Here is a tiny trained network, its code and every weight. The questions are about switching its units off for an input and a class, where a switched-off unit gives its printed mean instead of its output.

import numpy as np


def w(rows, s, z=0):
    codes = np.array(rows[::2]) - 128.0
    scale = np.full(codes.shape[1], s)
    scale[-1] = z or s
    return codes * scale


def f(y):
    return y / 2 * (1 + np.tanh(0.7978845608 * (y + 0.044715 * y**3)))


def log_softmax(a):
    a = a - a.max(-1, keepdims=True)
    return a - np.log(np.exp(a).sum(-1, keepdims=True))


def net(x, mask):
    res = np.array(x, float).reshape(1, 4) / 4 @ E
    y = f(res @ A[0][:, :-1].T + A[0][:, -1])
    res = res + np.where(mask, y, B[0][:, -1]) @ B[0][:, :-1]
    return log_softmax(res[-1] @ U[:, :-1].T + U[:, -1])


A, B = {}, {}
E = w([
[2,88,117],'x0',
[128,128,128],'x1',
[114,173,31],'x2',
[163,7,97],'x3',
],0.009)
A[0] = w([
[139,62,141,56],'N1',
[124,100,197,77],'N2',
[65,237,112,95],'N3',
[170,150,132,103],'N4',
[86,106,131,120],'N5',
[95,192,34,107],'N6',
[115,166,168,140],'N7',
[245,125,69,128],'N8',
[101,112,125,201],'N9',
[172,130,124,130],'N10',
[187,161,150,108],'N11',
[144,34,153,36],'N12',
[231,33,81,114],'N13',
[105,136,226,99],'N14',
[183,144,105,78],'N15',
[165,133,142,100],'N16',
[166,152,111,46],'N17',
[85,116,140,117],'N18',
[157,144,76,136],'N19',
[139,73,113,77],'N20',
[96,132,119,87],'N21',
[57,117,138,94],'N22',
[146,187,163,123],'N23',
[144,125,159,45],'N24',
[134,74,77,93],'N25',
[66,178,161,127],'N26',
[71,105,82,137],'N27',
[169,132,127,118],'N28',
[123,62,119,131],'N29',
[101,125,74,100],'N30',
[72,212,191,111],'N31',
[90,113,116,100],'N32',
[166,132,128,125],'N33',
[120,85,196,85],'N34',
[167,134,136,111],'N35',
[133,126,79,126],'N36',
[124,100,217,50],'N37',
[132,77,136,93],'N38',
[158,91,88,4],'N39',
[128,120,56,125],'N40',
[118,152,2,120],'N41',
],0.015,0.0027)
B[0] = w([
[143,139,91,178],'N1',
[173,150,230,178],'N2',
[135,119,88,237],'N3',
[72,63,150,164],'N4',
[60,108,191,167],'N5',
[226,129,168,214],'N6',
[173,103,12,172],'N7',
[58,75,125,238],'N8',
[83,137,150,161],'N9',
[95,114,169,160],'N10',
[89,86,97,195],'N11',
[146,104,78,209],'N12',
[158,140,81,254],'N13',
[222,199,121,200],'N14',
[100,73,197,169],'N15',
[94,87,194,153],'N16',
[124,90,180,151],'N17',
[46,69,156,162],'N18',
[89,173,229,163],'N19',
[131,106,37,170],'N20',
[133,84,141,141],'N21',
[101,66,171,190],'N22',
[113,46,44,193],'N23',
[142,119,158,136],'N24',
[180,121,73,183],'N25',
[131,130,69,196],'N26',
[59,112,170,196],'N27',
[72,79,133,156],'N28',
[118,178,32,191],'N29',
[158,109,183,162],'N30',
[139,70,51,232],'N31',
[69,123,178,157],'N32',
[75,97,162,153],'N33',
[211,131,182,187],'N34',
[72,73,202,155],'N35',
[189,171,157,150],'N36',
[200,145,253,193],'N37',
[160,150,95,165],'N38',
[164,91,90,152],'N39',
[181,158,157,169],'N40',
[189,165,254,218],'N41',
],0.006,0.0091)
U = w([
[5,70,173,78],'0',
[175,194,179,64],'1',
[115,142,32,73],'2',
[89,151,123,254],'3',
],0.011,0.0074)

Each question gives the input, the list of numbers given to net, and the class t.
The units are the neurons (one row each of A and B). Each row of codes is followed by its name. A weight is (code - 128) times the scale printed after its matrix; where a second scale follows, it is the last column's (A, B and U).
mask holds one flag per neuron, in row order. A switched-off neuron (its flag False) gives its mean, the last column of its row in B, instead of its output. The means were averaged over made-up inputs and are rounded, as every weight is.
A unit's drop is (log p(t) with every unit on - log p(t) with that unit switched off) / (log p(t) with every unit on - log p(t) with every unit switched off).
The circuit of an input: a set's keep is (log p(t) with only the set's units on - log p(t) with every unit switched off) / (log p(t) with every unit on - log p(t) with every unit switched off). Starting from the 12 units with the biggest drops (on a tie, the unit counted first), units are removed one at a time, each time the one whose removal leaves the highest keep (on an exact tie, the one counted first), for as long as the keep stays at least 0.8.
circuit, biggest first: the units of the circuit, biggest drop first
top k neurons: the k neurons with the biggest drops, biggest first
drop when u is switched off: that unit's drop, to one decimal
input [4,-2,-7,-7], class 1: top 2 neurons -> N14, N37
input [-8,7,1,8], class 0: top 3 neurons -> N8, N15, N35
input [-7,5,3,-8], class 2: circuit, biggest first -> N23
input [5,-4,8,0], class 1: circuit, biggest first -> N41, N6
input [-7,-7,7,4], class 0: top 2 neurons -> N8, N15
input [-5,4,6,-8], class 2: top 2 neurons -> N23, N31
input [-2,-6,-8,7], class 1: circuit, biggest first -> N37, N34
input [5,1,-6,-1], class 1: circuit, biggest first -> N14, N37
input [1,-2,8,-6], class 1: top 2 neurons -> N41, N6
input [6,-7,4,8], class 2: top 3 neurons -> N29, N25, N20
input [-7,5,-3,7], class 0: top 2 neurons -> N8, N35
input [5,-7,8,-5], class 1: drop when N6 is switched off -> 0.4
input [-7,3,4,3], class 0: drop when N1 is switched off -> 0.0
input [0,2,-4,-5], class 2: drop when N26 is switched off -> 0.1
